Below are the code and all the weights of a small trained network. Each question names an input and a class and asks about switching units off, where a switched-off unit gives its printed mean instead of its output.

import numpy as np


def w(rows, s, z=0):
    codes = np.array(rows[::2]) - 128.0
    scale = np.full(codes.shape[1], s)
    scale[-1] = z or s
    return codes * scale


def f(y):
    return np.maximum(y, 0)


def log_softmax(a):
    a = a - a.max(-1, keepdims=True)
    return a - np.log(np.exp(a).sum(-1, keepdims=True))


def net(x, mask):
    res = np.array(x, float).reshape(1, 3) / 4 @ E
    y = f(res @ A[0][:, :-1].T + A[0][:, -1])
    res = res + np.where(mask, y, B[0][:, -1]) @ B[0][:, :-1]
    return log_softmax(res[-1] @ U[:, :-1].T + U[:, -1])


A, B = {}, {}
E = w([
[68,88,36,121,244,226,240,190,103],'x0',
[162,20,103,53,90,106,160,60,1],'x1',
[26,93,181,211,27,204,212,53,170],'x2',
],0.0073)
A[0] = w([
[154,64,127,110,121,119,162,83,76,146],'neuron 0',
[255,162,56,28,219,42,36,241,68,106],'neuron 1',
[122,124,136,164,132,149,124,116,145,255],'neuron 2',
[170,157,179,111,59,95,61,75,142,145],'neuron 3',
[150,43,103,93,92,131,140,76,48,105],'neuron 4',
[62,127,178,153,89,184,154,72,128,130],'neuron 5',
[147,69,95,56,85,124,155,69,85,113],'neuron 6',
[33,71,170,178,70,153,180,72,146,97],'neuron 7',
[87,113,174,181,47,160,159,76,141,126],'neuron 8',
[54,82,56,110,204,223,187,182,106,114],'neuron 9',
[133,46,91,78,110,106,142,46,62,84],'neuron 10',
[91,208,138,177,147,139,107,171,212,82],'neuron 11',
[90,219,137,193,142,153,112,179,189,108],'neuron 12',
[186,158,204,111,80,81,77,53,145,110],'neuron 13',
[99,181,156,184,159,162,97,192,210,123],'neuron 14',
[153,149,211,138,70,71,70,83,132,117],'neuron 15',
[128,84,140,131,133,131,132,80,91,255],'neuron 16',
[197,157,208,133,56,56,56,59,138,73],'neuron 17',
[149,35,114,90,95,110,146,67,60,94],'neuron 18',
[66,98,131,167,63,188,190,72,142,118],'neuron 19',
[99,90,43,110,227,200,214,173,112,104],'neuron 20',
],0.0066,0.0086)
B[0] = w([
[100,157,136,105,86,93,119,168,131,178],'neuron 0',
[189,192,204,131,184,224,140,108,47,250],'neuron 1',
[129,139,5,170,169,2,89,116,65,216],'neuron 2',
[135,92,82,178,103,140,177,130,145,193],'neuron 3',
[70,152,170,98,69,121,95,164,145,178],'neuron 4',
[168,192,163,101,172,171,114,102,55,177],'neuron 5',
[73,149,157,97,78,131,91,189,142,174],'neuron 6',
[169,189,178,118,167,203,134,99,78,184],'neuron 7',
[176,173,148,133,162,178,134,116,78,182],'neuron 8',
[144,66,83,189,57,160,172,129,177,223],'neuron 9',
[70,139,190,92,71,149,89,174,173,173],'neuron 10',
[80,160,177,94,58,123,108,190,156,165],'neuron 11',
[72,147,161,77,69,102,89,177,153,174],'neuron 12',
[154,72,96,183,83,159,188,132,173,185],'neuron 13',
[85,156,151,118,77,105,83,184,137,179],'neuron 14',
[138,87,89,175,85,152,173,130,156,185],'neuron 15',
[109,156,33,160,172,22,88,124,73,222],'neuron 16',
[123,78,112,165,66,185,190,118,171,190],'neuron 17',
[80,156,177,91,78,135,103,192,154,175],'neuron 18',
[183,171,166,124,180,186,124,91,76,187],'neuron 19',
[156,67,85,170,61,172,193,143,172,222],'neuron 20',
],0.008,0.012)
U = w([
[144,51,80,182,92,147,200,127,162,96],'0',
[193,179,185,122,178,171,121,101,81,118],'1',
[19,142,160,92,91,98,61,189,149,104],'2',
[118,129,29,159,178,5,82,102,100,253],'3',
[112,101,151,93,162,118,123,85,167,82],'4',
[122,84,151,87,146,109,123,99,156,86],'5',
],0.013,0.0064)

Each question gives the input, the list of numbers given to net, and the class t.
The units are the neurons (one row each of A and B). Each row of codes is followed by its name. A weight is (code - 128) times the scale printed after its matrix; where a second scale follows, it is the last column's (A, B and U).
mask holds one flag per neuron, in row order. A switched-off neuron (its flag False) gives its mean, the last column of its row in B, instead of its output. The means were averaged over made-up inputs and are rounded, as every weight is.
A unit's drop is (log p(t) with every unit on - log p(t) with that unit switched off) / (log p(t) with every unit on - log p(t) with every unit switched off).
The circuit of an input: a set's keep is (log p(t) with only the set's units on - log p(t) with every unit switched off) / (log p(t) with every unit on - log p(t) with every unit switched off). Starting from the 12 units with the biggest drops (on a tie, the unit counted first), units are removed one at a time, each time the one whose removal leaves the highest keep (on an exact tie, the one counted first), for as long as the keep stays at least 0.8.
units of the circuit, in order: the units of the circuit, biggest drop first
unit that matters most: the unit with the biggest drop
top k neurons: the k neurons with the biggest drops, biggest first
drop when u is switched off: that unit's drop, to one decimal
input [-3,2,3], class 3: units of the circuit, in order	[neuron 1; neuron 20; neuron 16]
input [-8,-3,-8], class 0: top 2 neurons	[neuron 17; neuron 13]
input [-7,8,-8], class 1: units of the circuit, in order	[neuron 1]
input [-3,3,-1], class 3: units of the circuit, in order	[neuron 20; neuron 1]
input [-4,-6,6], class 1: top 2 neurons	[neuron 8; neuron 7]
input [-7,-7,1], class 0: top 4 neurons	[neuron 13; neuron 17; neuron 15; neuron 3]
input [-7,7,-2], class 0: top 3 neurons	[neuron 13; neuron 17; neuron 3]
input [6,-8,2], class 2: top 3 neurons	[neuron 12; neuron 14; neuron 11]
input [-4,5,2], class 2: top 2 neurons	[neuron 20; neuron 9]
input [-7,6,-3], class 0: top 2 neurons	[neuron 13; neuron 17]
input [3,-2,3], class 3: drop when neuron 1 is switched off	0.6
input [-6,8,0], class 2: drop when neuron 18 is switched off	0.2
input [-3,8,-7], class 2: drop when neuron 18 is switched off	0.5
input [3,3,-1], class 3: unit that matters most	neuron 17
